Below are the code and all the weights of a small trained network. Each question names an input and a class and asks about switching units off, where a switched-off unit gives its printed mean instead of its output.

import numpy as np


def w(rows, s, z=0):
    codes = np.array(rows[::2]) - 128.0
    scale = np.full(codes.shape[1], s)
    scale[-1] = z or s
    return codes * scale


def norm(h):
    return h / np.sqrt((h * h).mean(-1, keepdims=True) + 1e-5)


def f(y):
    return np.maximum(y, 0)


def log_softmax(a):
    a = a - a.max(-1, keepdims=True)
    return a - np.log(np.exp(a).sum(-1, keepdims=True))


def net(x, mask):
    res = np.array(x, float).reshape(1, 7) / 4 @ E
    u = 0
    for l in range(2):
        y = f(norm(res) @ A[l][:, :-1].T + A[l][:, -1])
        res = res + np.where(mask[u : u + 10], y, B[l][:, -1]) @ B[l][:, :-1]
        u += 10
    return log_softmax(norm(res)[-1] @ U[:, :-1].T + U[:, -1])


A, B = {}, {}
E = w([
[147,122,132,140,115],'x0',
[139,128,140,127,150],'x1',
[133,118,131,119,136],'x2',
[160,144,11,164,145],'x3',
[106,129,121,112,137],'x4',
[187,195,123,55,107],'x5',
[125,139,143,116,176],'x6',
],0.012)
A[0] = w([
[142,159,170,71,93,250],'L0N1',
[131,131,52,152,150,61],'L0N2',
[48,4,161,217,158,43],'L0N3',
[131,124,134,158,119,56],'L0N4',
[93,119,221,141,110,61],'L0N5',
[86,88,110,120,99,109],'L0N6',
[62,123,233,118,60,42],'L0N7',
[111,131,106,62,61,73],'L0N8',
[81,130,115,92,123,36],'L0N9',
[162,168,143,36,106,127],'L0N10',
],0.011,0.0021)
B[0] = w([
[165,133,139,104,88,199],'L0N1',
[157,57,128,78,155,177],'L0N2',
[94,249,133,176,102,254],'L0N3',
[86,148,117,107,141,137],'L0N4',
[95,64,110,113,137,206],'L0N5',
[132,146,150,145,186,155],'L0N6',
[145,31,119,81,137,228],'L0N7',
[134,182,141,135,180,159],'L0N8',
[158,131,151,138,124,136],'L0N9',
[124,190,144,168,103,198],'L0N10',
],0.018,0.0095)
A[1] = w([
[91,31,224,89,114,29],'L1N1',
[167,119,4,163,173,62],'L1N2',
[198,185,138,57,84,56],'L1N3',
[81,83,148,225,105,2],'L1N4',
[89,117,100,122,113,151],'L1N5',
[52,116,145,210,166,173],'L1N6',
[126,143,84,127,115,23],'L1N7',
[153,120,160,136,27,127],'L1N8',
[88,121,148,99,118,76],'L1N9',
[143,91,36,131,177,145],'L1N10',
],0.012,0.00078)
B[1] = w([
[155,2,38,122,130,254],'L1N1',
[82,30,159,57,119,231],'L1N2',
[65,221,147,225,139,248],'L1N3',
[167,229,150,83,186,202],'L1N4',
[156,138,154,119,160,158],'L1N5',
[172,220,131,145,92,241],'L1N6',
[140,99,159,118,136,154],'L1N7',
[98,151,73,128,214,191],'L1N8',
[174,87,116,151,77,170],'L1N9',
[167,37,140,140,97,203],'L1N10',
],0.014,0.0069)
U = w([
[144,221,133,151,150,4],'0',
[163,5,106,82,137,252],'1',
],0.012,0.00022)

Each question gives the input, the list of numbers given to net, and the class t.
The units are the neurons (one row each of A and B). Each row of codes is followed by its name. A weight is (code - 128) times the scale printed after its matrix; where a second scale follows, it is the last column's (A, B and U).
mask holds one flag per neuron, layer by layer. A switched-off neuron (its flag False) gives its mean, the last column of its row in B, instead of its output. The means were averaged over made-up inputs and are rounded, as every weight is.
A unit's drop is (log p(t) with every unit on - log p(t) with that unit switched off) / (log p(t) with every unit on - log p(t) with every unit switched off).
The circuit of an input: a set's keep is (log p(t) with only the set's units on - log p(t) with every unit switched off) / (log p(t) with every unit on - log p(t) with every unit switched off). Starting from the 12 units with the biggest drops (on a tie, the unit counted first), units are removed one at a time, each time the one whose removal leaves the highest keep (on an exact tie, the one counted first), for as long as the keep stays at least 0.8.
circuit, biggest first: the units of the circuit, biggest drop first
k most important neurons: the k neurons with the biggest drops, biggest first
top k neurons in layer l: the k neurons of layer l with the biggest drops, biggest first
drop when u is switched off: that unit's drop, to one decimal
input [-5,-1,-7,-4,-5,-3,1], class 1: top 3 neurons in layer 0 => L0N7, L0N5, L0N10
input [-4,7,2,8,7,7,-2], class 1: circuit, biggest first => L0N3
input [-3,-6,8,-6,6,-6,0], class 0: 3 most important neurons => L0N3, L0N2, L1N6
input [-2,-3,5,6,8,-6,-8], class 0: top 2 neurons in layer 0 => L0N7, L0N3
input [5,1,2,-7,-5,-7,7], class 0: 3 most important neurons => L0N3, L1N6, L0N2
input [-8,-8,4,-7,-1,4,2], class 1: 2 most important neurons => L0N3, L0N7
input [-1,-1,-2,7,4,5,-3], class 1: 2 most important neurons => L0N3, L1N2
input [3,7,-2,-6,-8,-7,-3], class 0: drop when L0N3 is switched off => 4.1
input [1,8,-8,-4,-1,-8,0], class 0: drop when L0N3 is switched off => 4.4
input [-4,0,5,-5,2,-7,-6], class 0: drop when L0N9 is switched off => 0.0
input [8,4,5,0,2,0,-3], class 0: 2 most important neurons => L0N7, L0N5
